(in the rows, 128 means zero)
Each row has a class, written after it.
123 134 107 148 121 90 149 86 147 72 121 105 145 150 144 105 129 158 95 113 133 141 169 140 135 131 128 160 114 128 135 131 164 131 106 147 150 105 131 130 159 -> q95
117 139 157 112 136 121 171 137 142 113 164 161 145 111 132 148 80 151 139 131 160 90 157 108 129 109 125 119 130 154 154 84 135 106 127 101 140 110 98 107 142 -> q534
136 95 100 104 157 104 137 133 115 151 113 116 139 139 139 129 114 126 136 121 137 172 147 142 157 139 126 141 142 121 129 126 123 153 135 114 132 135 144 142 115 -> q703
122 174 134 121 108 120 170 105 141 32 142 117 139 137 132 111 98 154 118 111 142 96 128 75 107 104 106 129 112 126 165 113 152 116 133 126 164 88 112 87 168 -> q314
165 54 81 182 133 104 104 110 127 155 120 104 171 157 133 130 154 107 133 136 101 141 172 215 147 161 160 175 139 117 102 123 130 132 122 152 156 158 134 185 90 -> q95
168 72 91 195 135 113 107 119 116 134 117 111 158 149 124 135 148 97 141 135 102 119 153 205 142 157 151 160 128 117 126 130 120 140 122 143 165 151 142 171 99 -> q884
122 120 150 127 150 107 163 126 139 130 151 156 143 118 133 146 93 147 140 131 161 101 177 130 143 119 128 132 135 147 140 94 135 105 114 103 149 119 105 118 137 -> q534
128 75 97 186 153 77 96 112 136 150 104 130 157 150 137 106 154 141 102 146 138 143 225 230 194 168 154 190 145 131 74 112 147 147 98 120 147 148 115 155 106 -> q155
164 69 89 190 133 121 109 124 115 138 121 111 166 149 128 133 148 104 143 134 102 122 157 206 139 157 153 162 128 118 132 121 121 145 127 137 167 154 143 172 102 -> q884
112 146 128 144 115 105 149 82 143 68 116 98 126 145 135 96 121 167 101 113 128 120 154 135 119 114 125 157 107 124 142 119 159 132 126 132 158 108 125 123 148 -> q82
113 129 152 128 129 123 168 120 147 120 160 149 135 136 134 155 86 154 139 123 147 77 156 107 139 100 118 133 127 145 138 86 137 120 135 101 149 120 94 105 128 -> q82
134 62 70 159 159 74 79 113 111 182 80 105 151 152 141 111 158 126 121 131 127 182 185 242 189 182 147 193 147 106 82 136 132 154 96 129 146 154 166 184 90 -> q703
120 150 136 134 117 103 141 105 145 46 123 114 124 136 134 97 119 159 95 125 131 126 142 103 119 125 113 137 112 130 144 116 160 131 138 138 144 95 110 112 167 -> q155
149 109 113 118 149 114 119 144 120 133 95 122 121 147 128 137 123 116 121 139 131 174 136 135 152 155 130 128 153 122 112 141 127 152 143 127 125 126 131 146 112 -> q155
124 152 134 126 117 102 145 107 144 34 125 115 119 138 133 101 122 154 98 123 129 131 141 98 116 124 113 131 111 128 151 122 160 131 140 141 144 93 110 114 168 -> q155
123 116 127 161 145 84 136 119 134 134 137 154 156 125 142 130 106 148 120 134 155 98 210 156 168 128 136 146 131 143 119 100 137 119 104 97 162 127 112 127 125 -> q563
121 140 119 163 115 96 139 70 138 67 124 102 127 146 138 104 134 160 104 118 128 119 154 147 130 119 127 161 108 116 136 119 167 126 124 138 166 109 127 127 146 -> q82
144 147 161 76 145 144 177 155 118 119 130 133 115 115 121 158 82 125 146 124 143 135 101 62 106 110 111 88 139 130 179 123 110 122 159 114 127 106 128 123 134 -> q534
126 124 147 132 144 104 158 122 141 132 160 151 154 121 132 139 97 148 130 132 164 110 171 153 145 123 127 140 129 146 140 88 135 113 123 106 151 121 106 118 130 -> q534
150 120 144 136 104 158 159 131 125 81 165 126 134 133 122 177 109 121 172 129 107 70 86 84 104 99 116 106 132 123 186 95 118 104 164 128 160 126 109 133 120 -> q82
169 85 96 177 123 107 104 124 113 133 134 116 160 139 131 122 143 112 142 136 110 116 169 183 143 139 150 141 130 115 141 108 120 119 125 139 172 146 141 167 98 -> q563
118 167 144 120 117 114 166 104 134 53 146 123 131 126 142 105 97 155 108 112 140 108 137 68 103 94 105 114 105 129 170 124 146 113 141 120 162 90 121 96 172 -> q563
174 99 88 176 112 128 117 133 116 103 134 115 170 142 119 138 133 106 155 139 111 92 136 164 138 141 142 145 145 114 140 104 118 120 132 138 172 144 127 147 97 -> q314
116 125 138 142 144 106 171 132 140 114 140 148 145 133 135 152 91 150 133 121 151 103 168 123 146 125 118 129 127 149 143 109 135 127 113 97 153 119 108 110 144 -> q884
160 88 111 176 116 124 118 112 120 124 140 107 146 147 123 143 142 120 149 136 107 100 134 177 135 132 138 156 130 115 142 97 128 128 141 139 169 148 130 159 95 -> q82
141 115 123 126 148 115 130 133 110 150 106 101 122 145 131 134 113 130 135 128 135 165 146 149 138 131 130 130 139 127 124 134 121 145 153 115 140 126 152 146 110 -> q106
168 91 121 137 119 142 153 137 128 112 151 121 156 145 130 164 117 113 157 133 111 106 108 117 119 123 122 122 138 126 154 111 125 119 154 142 155 132 120 149 116 -> q95
156 81 91 143 156 88 88 130 113 151 79 108 132 156 126 111 145 115 109 139 120 185 182 194 175 181 147 168 152 113 92 137 132 164 120 130 132 141 149 168 101 -> q155
165 105 118 154 114 134 132 138 118 107 146 127 150 127 125 146 117 111 157 138 112 91 132 125 114 116 135 107 130 126 167 104 111 109 144 133 165 135 122 149 112 -> q563
158 72 94 196 124 107 86 114 111 156 129 88 157 150 129 117 161 115 144 142 102 130 171 232 137 147 161 164 127 119 104 112 123 131 146 142 159 157 145 179 82 -> q106
140 112 126 126 146 115 133 133 111 141 107 98 123 148 129 134 112 131 137 125 130 153 147 146 135 129 130 131 138 126 131 133 121 142 150 115 139 126 148 144 114 -> q106
147 112 104 133 149 106 125 136 111 156 104 121 135 139 132 126 122 122 119 132 136 161 173 151 157 140 140 132 140 120 123 137 121 144 129 117 143 134 152 150 106 -> q563
149 125 140 97 151 132 153 141 116 142 121 124 124 126 127 141 105 126 133 131 144 156 119 122 128 128 129 115 139 124 142 127 124 130 150 121 130 122 141 135 120 -> q534
143 131 139 101 150 140 172 151 118 122 111 125 117 139 126 154 93 121 139 115 134 143 107 85 123 124 111 100 134 127 162 146 115 149 149 111 137 119 138 121 137 -> q884
150 96 107 130 151 106 115 138 117 139 90 115 124 151 127 125 130 118 117 138 127 177 153 147 160 160 137 139 155 119 108 139 127 151 133 128 128 129 135 154 109 -> q155
114 162 146 134 109 111 153 102 134 56 143 103 124 130 140 103 110 170 115 115 136 109 137 103 101 95 112 124 104 134 156 113 153 118 152 125 154 91 125 108 163 -> q106
146 114 116 126 141 120 134 122 117 151 104 107 114 152 126 138 121 133 128 126 134 155 138 149 152 135 131 141 142 117 122 131 131 151 136 121 138 134 148 146 102 -> q82
119 77 87 169 155 64 117 107 133 161 130 139 173 141 154 117 128 147 125 131 150 134 216 217 201 151 146 183 136 132 92 93 150 138 96 111 151 144 127 145 110 -> q703
163 110 127 141 116 142 139 142 117 107 153 131 148 126 126 148 110 109 162 133 114 91 124 111 114 113 127 102 129 124 178 105 108 109 150 127 162 135 122 140 118 -> q563
114 84 101 161 154 64 129 109 135 150 134 137 170 142 149 121 117 150 125 129 145 123 209 198 189 144 139 176 134 133 100 89 151 135 101 107 145 140 117 136 117 -> q703
123 121 100 182 121 74 109 67 136 92 112 94 130 147 136 90 154 162 88 123 124 130 191 202 148 140 144 196 108 115 109 110 168 139 103 138 161 120 142 148 126 -> q82
116 108 70 174 132 52 103 76 130 94 112 95 153 141 148 81 156 151 94 122 127 158 202 218 164 155 148 198 109 116 111 106 167 149 95 138 155 127 148 150 134 -> q703
115 114 128 160 135 97 149 103 144 131 140 131 145 144 134 132 110 159 121 128 146 98 193 166 165 124 136 163 128 141 116 89 146 130 110 104 152 129 109 125 116 -> q82
131 128 109 156 122 80 109 95 139 58 102 103 133 142 139 83 144 156 87 129 122 146 168 160 133 148 129 167 114 119 119 121 165 140 120 145 150 105 127 135 149 -> q155
119 164 149 114 127 115 171 102 138 58 143 117 129 119 135 103 102 158 112 116 145 122 130 95 102 104 118 123 104 134 169 112 153 107 137 131 153 94 124 108 170 -> q534
123 171 131 127 106 124 170 108 140 36 144 118 140 131 133 106 99 152 119 114 139 90 126 71 101 104 111 132 113 129 164 114 149 117 136 127 163 86 111 92 162 -> q314
103 160 132 96 113 119 180 111 145 31 152 126 136 128 150 117 88 160 125 109 134 105 117 66 109 97 97 117 105 132 174 108 153 116 141 124 145 92 116 93 180 -> q703
117 134 154 115 131 119 159 142 147 95 153 160 133 126 132 143 86 146 134 132 148 94 152 81 140 118 112 113 132 152 143 91 136 119 136 106 136 111 83 101 149 -> q155
117 144 132 119 117 113 174 98 153 59 133 112 138 141 141 117 108 165 104 111 139 129 143 90 106 111 112 134 112 139 151 124 157 123 129 138 150 95 115 116 172 -> q95
130 134 118 146 122 90 121 100 140 58 113 110 133 139 137 90 135 159 90 130 129 144 160 141 136 143 124 152 114 124 128 116 164 133 129 140 149 104 123 129 157 -> q155
147 96 96 150 161 102 123 132 112 159 86 108 135 150 131 126 127 120 117 124 127 176 165 184 161 155 141 154 141 119 114 150 125 162 116 116 139 142 157 153 108 -> q884
170 83 92 173 122 109 98 127 112 133 131 120 163 138 131 125 141 111 143 139 109 117 168 178 143 141 149 139 133 116 138 110 120 117 133 135 175 150 140 168 101 -> q563
129 94 121 154 149 89 155 114 143 140 143 140 165 148 142 147 107 148 128 128 151 111 195 160 174 134 127 166 137 144 118 100 150 131 103 114 152 128 113 126 132 -> q95
123 97 118 173 154 83 142 116 135 141 129 139 156 142 133 135 114 142 124 126 147 115 205 181 168 141 135 164 127 145 121 111 140 140 98 102 155 133 118 131 129 -> q884
116 169 151 115 119 119 169 108 139 58 148 121 131 118 135 110 102 159 113 118 144 112 127 86 96 102 113 120 106 135 168 112 151 110 143 131 152 88 120 106 168 -> q534
125 133 155 124 141 110 165 131 137 118 160 159 142 113 134 149 87 148 141 131 159 92 157 120 140 112 121 122 131 147 150 86 137 100 118 102 146 116 105 113 139 -> q534
118 108 117 185 142 68 121 108 131 145 142 126 154 144 140 122 119 154 125 134 147 106 219 199 169 134 140 166 124 146 99 96 147 125 120 108 159 134 122 134 116 -> q106
144 113 114 128 155 116 146 147 114 138 91 114 127 144 126 147 116 124 132 121 131 160 142 134 144 143 128 124 142 127 143 152 117 153 123 114 137 129 150 146 120 -> q884
153 123 100 131 137 119 136 139 113 132 104 111 147 149 122 128 116 123 130 125 136 145 148 136 150 141 131 139 154 114 126 133 121 148 128 118 141 126 140 131 105 -> q314
118 103 120 174 143 84 125 109 132 147 133 131 150 141 140 126 119 153 128 135 152 116 210 203 165 138 143 164 128 145 98 100 144 128 118 108 158 134 122 138 116 -> q106
128 124 103 151 128 83 137 82 145 84 117 102 155 149 150 98 133 162 95 116 136 147 172 162 144 135 134 174 111 126 126 123 169 137 105 146 152 110 139 130 156 -> q95
117 155 133 144 110 111 161 85 143 57 131 103 123 143 134 109 117 166 108 115 133 109 139 116 117 105 116 144 105 126 157 113 160 129 133 134 159 99 124 115 152 -> q82
161 99 110 169 125 132 129 138 118 107 130 118 156 138 125 158 126 106 162 132 106 101 120 151 123 137 136 126 129 124 169 116 113 130 136 130 167 140 131 154 117 -> q884
110 117 87 159 131 70 121 81 135 90 129 110 152 133 153 84 139 153 99 120 130 145 177 171 151 135 137 175 107 120 117 109 164 132 117 135 154 120 134 135 146 -> q703
123 110 140 149 148 100 161 126 138 120 143 151 154 129 134 154 94 150 137 123 151 95 172 137 151 127 121 141 128 148 143 101 135 127 111 94 156 120 106 112 142 -> q884
137 95 96 112 155 99 132 134 115 146 101 111 140 145 142 125 111 126 134 124 132 166 152 152 161 148 133 146 142 119 121 121 129 155 128 115 135 134 151 150 112 -> q703
164 80 106 181 132 121 116 128 114 124 123 110 158 144 122 147 137 105 151 130 104 115 131 182 130 148 138 150 131 117 159 121 116 140 130 136 167 146 137 161 110 -> q884
125 94 118 150 149 91 157 117 146 144 138 142 165 149 145 143 109 156 124 127 154 115 196 156 173 138 135 158 140 145 110 104 152 130 106 112 149 130 113 130 132 -> q95
151 148 142 126 96 173 170 156 122 73 179 137 144 126 115 172 100 111 172 130 124 58 64 56 96 96 106 90 141 127 187 93 112 104 170 125 162 120 98 100 128 -> q314
161 73 95 197 124 106 94 113 107 151 128 90 157 150 122 118 155 111 151 140 107 130 165 221 137 143 156 156 132 120 118 114 121 130 145 145 167 156 141 173 87 -> q106
148 112 123 123 154 124 149 145 116 134 100 115 125 144 123 151 114 124 134 119 131 156 132 134 138 137 122 128 138 123 155 142 118 159 134 116 142 127 145 137 123 -> q884
142 116 118 126 140 116 133 124 118 150 101 105 111 152 128 138 125 133 127 123 128 152 141 144 147 131 133 140 139 115 124 129 130 149 134 123 135 134 148 149 102 -> q82
150 100 115 132 163 103 124 130 108 171 102 116 132 129 129 121 129 125 121 134 139 172 156 176 154 151 148 148 147 119 113 132 127 136 125 122 133 135 154 160 101 -> q534
164 87 109 176 129 128 129 131 116 113 132 114 158 142 124 146 128 107 152 131 103 105 131 164 128 139 134 141 127 120 157 114 120 135 138 132 168 142 133 151 114 -> q884
122 89 107 180 151 82 130 116 136 139 122 140 160 141 140 129 122 149 113 129 141 113 213 202 173 157 143 181 130 139 101 113 145 141 93 97 159 132 126 140 123 -> q884
139 102 105 99 155 109 141 134 114 140 118 117 135 141 142 136 108 123 139 121 132 167 133 130 152 135 122 133 140 117 135 127 125 149 141 113 129 134 146 139 121 -> q703
